[ 242  162  156   30  -92   60  332 -180   41  -53  205  271   81  195
  141  162    3   85  230 -128 -138  270 -400  195  368   57  111  -34
 -362    0 -106  -99 -289 -221  245] => 5
[  88  -40  403   40   52   41  100  172  426   58   32  299  -81 -126
 -148 -318   -2 -408    4   30 -102   50 -258  208  -48 -303  111  127
   48 -145   33 -137  105 -292 -114] => 4
[ 140   17   73   11  -15   77  237 -194    0   -3  247  319  148  230
  113  157   63  155  273 -152 -108  367 -281  196  539  274   70  -16
 -395   21  -70  -71 -291 -234  255] => 0
[ 101  -73   24   49   44  108  330    4 -342 -285   50   -8  -99  170
 -171  158  -35  319 -187 -197  -21 -264   87  241  235  104   76   51
 -327  142 -270 -255 -140  157   -7] => 0
[  97 -131   56   30   22   90  154   23   71    8  225  486  184  216
   94  107   74  152  208 -105 -120  291 -278  234  678  349   23   46
 -363  -14  -69  -83 -172 -338  335] => 5
[ -24  189   24   72 -255   -6  225 -553 -186   39   87  -56  128  301
  273  267   53  160   96 -104 -219  259 -301  120   85 -193   94 -133
  -93   28   73 -105 -179 -228  588] => 2
[ -12  -76   34   15 -292   29  151  -68    1 -505 -141 -199  -85   66
   77  191 -205  233 -165 -109   39 -121 -203  -18 -343 -186   18 -131
  214   95   15  132  311 -102  261] => 1
[  63   -6  153  -14 -309   22  188  -14  139 -419 -200 -217 -183   32
  107  133 -209   32  -59  -64   19  -51 -333  -61 -398 -334   61 -146
  264  100   81  222  296 -129  186] => 5
[  29  -77   25  136    7  122  283   56 -391 -340   12   78  -90  237
 -141  174  -22  402 -247 -156  -27 -323  141  277  290  143   77  147
 -369  168 -322 -273  -32  207   32] => 4
[ -69 -377  337   95  116   50  -75  301  317  101   81  551  114  -81
 -205 -357   17 -253 -183   76  -66  -39 -118  254  248   24  -60  271
   32 -161   31 -119  237 -393  141] => 0
[ -44 -433  346   56  159   89  -47  326  371  135  122  563  159  -72
 -258 -352  140 -270 -124   73 -129   84 -175  316  368   79  -14  285
  -86 -149  -56 -286  113 -381   85] => 6
[  74  -95   64   41   -9   67  187  -30   58    3  221  429  151  167
   68  137    6  182  190  -70 -102  300 -318  207  599  241    4   83
 -314  -32  -34   -4 -164 -313  445] => 3
[ -22 -337  315  -45  207   99    3  262  401  213  160  445   98  -98
 -257 -341  209 -292   27   76 -121  261 -161  244  364   66   34  234
 -144  -92    4 -272  -66 -350    5] => 3
[  32    5  -26   -2 -345   59  138    1  -21 -455 -204 -275  -55   60
   81  216  -84  186  -51 -167   91 -124 -168   -4 -392 -182   -8 -140
  176   46  -59  102  196 -109  235] => 1
[ 176   72  349  -48  111   67  203   28  326   98   41  296  -10  -44
 -194 -259   69 -399  -22  -87 -125  176 -308  206  -30 -234  176   83
 -129   42  -58 -176  -48 -297   10] => 5
[  25 -209  377    2  195   69   23  109  323  134   89  400   59  -70
 -228 -330  197 -334   17   -2 -164  196 -132  264  150  -78   85  167
 -149  -51  -14 -284  -34 -292 -171] => 1
[ -97 -211  138   17 -250   66  103   -7  128 -394 -126 -106  -58   67
   40  124  -57  111  -50  -81  -27  -36 -148   -1 -185 -123  -55  -83
  178  -11   61   67  217 -164  114] => 7
[ -34 -206   89    1 -236   39  112   15   56 -409 -139 -121  -59   32
   63   94 -123  141 -130  -64   11 -149 -170   -6 -209 -143  -65  -60
  215   40   45  123  283 -166  283] => 5
[  -7 -225  -27   -9 -252  106  107   64   27 -402 -103  -61   74  174
   26  187  -18  231  -26 -159   -9   31 -198  110   26   67   -4  -87
   12  146  -84   14  121 -153  277] => 6
[  19 -384   41  134   62  131  118  339 -190 -218   69  165  -95   83
 -212   75 -117  338 -295   63  -17 -448  100  196  437  121  -50  233
 -130   85 -194 -197   86   48  184] => 5
[-117 -304   95   20 -201   75   36  128  116 -419 -120   -9  -47   79
   -4   91 -100  164 -102  -26   18  -92  -89   22  -45  -10  -56  -15
  150   78   38  109  294 -141  156] => 2
[  -2 -306  -44   45  122  139  217   46 -371 -218  100  193   61  250
 -189  137   30  390 -218 -175  -22 -159  199  249  537  399   82  133
 -419  242 -233 -275 -101  128   68] => 8
[ 170   21   31  -45  -19   97  265 -142   70   35  235  307  162  215
  102  152   92   94  318 -169 -100  430 -336  188  576  300   80  -33
 -430   46  -48  -51 -341 -278  269] => 5
[ -65   40   15  115 -258  -17  199 -455 -189  -17  121  -33  141  307
  275  282   41  313  112  -35 -221  170 -289  127  171 -126   25  -95
  -93  -14    7 -140 -150 -226  644] => 4
[ -67 -394  132  175   89  126  129  229 -235 -189   98  228  -80  145
 -180   19   -6  318 -243   18 -108 -353  199  247  511  187    4  226
 -228   73 -167 -327    4  112  -76] => 5
[  62 -200   37   40   62  156  321   30 -299 -278   66  126  -20  237
 -165  175   -3  314 -171 -209  -52 -173   65  272  410  227  106   83
 -420  193 -228 -238  -83   83  105] => 7
[ -84   12  152  181 -285  -97  118 -344  -66    9  113  -33  -10  150
  264  182 -136  243  -73  218 -190    3 -388   29   -6 -404  -74   13
  144  -84  114   -6  111 -237  782] => 6
[-201 -169  195  171 -226  -81  113 -261  -51    8  138  122   24  142
  214  175 -141  298 -149  255 -227    5 -370   58  129 -299 -112   94
  145 -106  145  -23  186 -331  899] => 3
[ 189   63  104   21  -90   87  280 -114   97  -15  192  307  123  177
  114  162   45   79  348 -136 -136  326 -390  253  514  138   40    8
 -364  -79  -66  -38 -279 -292  307] => 3
[  11 -107  -18  -54 -262   51  122    0   32 -432 -175 -241  -62   71
  101  179  -79  151  -35 -135   54  -63 -149   -8 -210  -82  -21 -169
  152   66   22  140  131  -85  130] => 8
[  49 -106  407   38  123   17   51  167  368   58   51  407  -22  -75
 -156 -324   41 -318  -66   56 -108   71 -214  219   46 -204  108  183
  -40  -71  -37 -181  129 -289  -27] => 4
[  82   65  345   18   84   40   86   -8  303  114   80  259   12  -78
 -164 -280  135 -347   48  -26 -130  194 -177  232  -53 -254  153  121
 -114  -38  -26 -256  -41 -178 -208] => 6
[ -89 -311   53   17 -229   83   17  195  150 -434 -122  -86  -69   68
   29  124  -86  187 -112   12    9 -116 -113   -7  -68  -39  -88  -34
  180   40   45  100  277 -130  147] => 7
[  42 -193  265   37  134   71    8  189  241   92   71  342   85  -41
 -223 -302  151 -236   16   -5  -89   74  -98  269  169   -9   48  178
 -152  -60  -85 -223  -41 -251  -96] => 0
[ 209  -32   51   43  -31  150  379   29 -350 -341   24  -39  -86  193
 -165  191  -49  270 -175 -204  -15 -331    7  249  168   34   88   52
 -323  154 -340 -271 -140  138   72] => 0
[  76  -79  158  -97  222  127  150  -17  144  183  191  304  185   64
 -208 -201  338 -225  184 -163 -171  348  -55  278  383  220  123  112
 -434   35 -159 -379 -365 -158 -117] => 0
[-140 -427    1   99  175  100   77  166 -256 -235  113  331  -36  217
 -212   12   -3  410 -297  -61  -33 -192  218  247  616  283   63  229
 -290  206  -98 -200  138   40  158] => 7
[  -3 -290   -7   58   97  128  255   27 -356 -314  101  190    6  244
 -176   91   10  384 -248 -203  -63 -162  135  290  491  270   77  169
 -385  255 -202 -284  -17   70  165] => 2
[ 177  136  171   79  -49    8  220 -164  108 -128  180  450   45  184
  173   79  -91   79  169 -126 -135  257 -397  199  332   -6   96   19
 -236    2    9   49   50 -291  267] => 1
[-101 -320   59    8 -206   53   44  103   84 -401 -119   13  -31   58
    8   94 -157  165 -181  -48   42 -101 -166   39  -29  -26  -98   25
  208   49   65  163  383 -242  459] => 2
[ 244  182  168   30  -91   65  340 -201   16 -114  177  251   90  170
  160  178  -32   70  257 -155 -129  225 -377  210  308   61   48  -60
 -332  -55 -126  -76 -249 -235  259] => 2
[ -10 -351   94  138   88  134  152  185 -250 -282   55  263  -50  175
 -192   86  -74  308 -261  -41  -57 -385  182  256  475  209    3  181
 -267  118 -192 -211   63   99   14] => 8
[  94  -43  391  -10  125   52   71   56  390  171   92  277    4 -111
 -156 -315  118 -432   38   22 -125  182 -204  179  -32 -235  109  120
  -51  -71   42 -184  -39 -252 -206] => 0
[  -2  -17  -33  -93 -223   55  204 -197  -62 -392 -117 -234  -11  131
   71  205   19  202   49 -232   35  135 -134   21 -213  -61   34 -192
   27  155  -16   35   56 -140  229] => 6
[ -36   20  107  157 -302  -65  210 -406 -186  -82  114   -7   59  255
  275  247  -95  324  -50   79 -213  -10 -366  106   57 -306   20  -34
   -5  -10   40  -75   15 -246  782] => 1
[  10 -244  -73   10  149  131  217   47 -336 -120   87   97  -23  201
 -206   97  121  287 -156 -179  -33 -125  221  218  511  313   63  124
 -398  178 -177 -291 -195  110  -22] => 5
[  24 -136    5  -39 -254   41   70   35   84 -380 -102 -227  -66   50
   71  134  -41  168   21  -48   43  -10 -142  -58 -194 -139  -51 -108
  182   86   13   71  125  -96  150] => 6
[ 198  294   52   12  -78   54  313 -286  -73  -46  176  182  108  222
  171  238   63  165  342 -186  -93  338 -282  183  271   87  124  -60
 -417   36 -135  -70 -304 -122  157] => 3
[ 107 -103  142   65  -63   68  185  -17   63  -89  250  424  163  199
  104  127   11  224  250  -44 -124  203 -325  233  574  186  -31   81
 -342  -37  -98  -78 -162 -288  374] => 7
[  77 -146   12   82   51  116  288    0 -311 -339   77  144  -41  263
 -145  134  -53  364 -213 -185  -55 -183   93  254  381  201  138   92
 -378  246 -243 -260  -50  129   14] => 4
[ 188   62  159  117  -81   47  227  -49   66 -142  165  395   68  194
  140  109  -96  156  216  -80 -105  144 -342  233  411   60   74    9
 -279    9  -90    7  -37 -227  216] => 6
[  -2   48   44  -10 -267   28  184 -181  -12 -412 -177 -219  -91  112
   90  204  -73  141  -82 -183   27   25 -174   -2 -351 -181   70 -178
   94   91   25  115  184  -80  114] => 1
[ -79 -279   10   45 -265   56   56  109   36 -494 -127  -27    6  111
   71  114 -111  265 -123  -88  -17 -123 -156   70  -82  -50  -63   -8
  159   98   19  111  339 -150  290] => 3
[-133 -125  127  111 -203  -66  188 -418 -119  -24  157   94  122  249
  214  211  -35  321  -60   74 -244  132 -360  153  196 -159  -32  -25
  -65  -23   75 -122  -39 -339  785] => 4
[  47 -109  254  -20  182   33   41   14  223  174  104  379  130    2
 -174 -297  202 -277   -1  -88 -116  294 -118  227  150  -51  138  148
 -162   37  -12 -273  -49 -256  -57] => 8
[-137  -70   20  108 -186   -6  140 -381 -182   86  185   54  165  308
  239  253   90  317   34   48 -239  221 -225   99  302  -44   49  -16
 -117   27   48 -212 -137 -209  632] => 2
[ 123   68  394  -29  114   48  172  -14  324  174   42  295  -22  -95
 -209 -291   77 -461   -4  -57 -102  221 -282  204  -62 -300  195  117
  -71  -31  -13 -183    3 -286   22] => 6
[ -30 -281  -56  -50 -223  118   90  117   -3 -416 -133  -99   33  160
    2  164   40  234   24 -182   38   30 -109   72   49  112  -10  -87
  -15  174  -60   45   80 -152  246] => 1
[ -60 -166   39   43 -236   23   72   21   34 -402 -128  -44  -29  100
   66  143  -94  233 -104  -77   25  -35 -170   31 -152 -122  -10  -57
  145   89   15  103  322 -157  301] => 6
[ 160   65   91  109 -124   32  198   65   92 -128   96  362   35  159
  163  151 -116  162  170  -57  -72  110 -406  201  353    3   29   38
 -174  -62  -54  106   40 -296  391] => 3
[ 140   17  335   -5   67   60  136   62  301   53   22  250   21  -82
 -166 -290   83 -379   24  -53 -106  110 -241  249  -30 -212  123  107
 -110  -64  -67 -192  -65 -262  -55] => 4
[ 144   55  125   85  -56   27  195  -47   59  -80  172  404   69  178
  125  117  -76  157  141  -61  -93  210 -366  203  431   81   61   43
 -265   14  -63   25  -38 -233  356] => 6
[ 216  173  105   -4  -85   45  301 -246   46  -83  193  265   96  232
  166  180   33  102  349 -198 -109  360 -356  176  374   88   95  -80
 -362  -12  -50  -20 -254 -245  202] => 7
[ 159   12   43    3    4   87  216 -138   51  -14  217  372  161  237
  109  159   41  113  274 -170 -114  363 -271  195  564  252   69    1
 -370   67  -32  -22 -221 -258  251] => 2
[ -97  -41   34  112 -207  -35  177 -372 -207    9  132   -9   90  253
  214  254   21  350  -41   65 -206  126 -314  107  194 -157  -37  -12
  -81   10   11 -129 -100 -261  820] => 1
[  17  129   44    9 -232   -5  289 -486 -152   19   88  -95  108  242
  218  276   52  169  128 -112 -214  212 -386  132  111 -207   50 -148
 -136  -12   12 -100 -281 -281  719] => 7
[  84  -67  320  -29  138   55  102   78  295  167  110  396   85   11
 -193 -244  156 -297   26  -15 -125  240 -206  243  153  -54  159  164
 -221   39  -76 -232  -34 -245   -9] => 6
[ 147   -1  100   30   24  101  382  -62 -270 -326   17   50 -143  184
 -143  100 -113  206 -211 -218  -14 -244   25  228  198    3  195   21
 -290  192 -200 -176  -57  125   27] => 4
[-162 -121  -50   93 -179   13  154 -371 -260   57  176   19  218  323
  200  300  152  407   68   12 -247  217 -200  140  381   78  -81  -31
 -214  -21  -22 -240 -251 -256  745] => 7
[ 135  -40  317  -48  121   67  139  -11  252   55   84  262   33  -17
 -180 -270  197 -307   64  -83 -164  209 -206  228   71 -175  126   95
 -199   38  -69 -306 -145 -246 -131] => 5
[ -23 -208    3  -29 -220   91  161   11   30 -442  -97  -99    9  160
   41  180    4  248   31 -155  -38   44 -159   71  -18   61    4 -117
  -33  144  -41   15  110 -139  165] => 5
[ -15 -192  -21  -58 -204   68  114   57   31 -349 -107  -97    9  118
   69  160  -15  171   -8 -138   25   32 -134   20  -33   18  -22 -110
   82   95    9   57  131 -141  218] => 8
[  -5 -267   87  135   54  100  182  144 -300 -303   52   96 -126  110
 -203   57  -57  340 -261  -24  -38 -411  175  222  322  104  -34  185
 -262   94 -217 -239   -3  155    7] => 1
[ 158  146  204   68  -84   32  274 -121   80  -25  149  381   55  166
  148  150  -82   81  207  -94  -78  260 -413  200  327  -15   86   -3
 -260  -29  -26   65  -88 -293  349] => 3
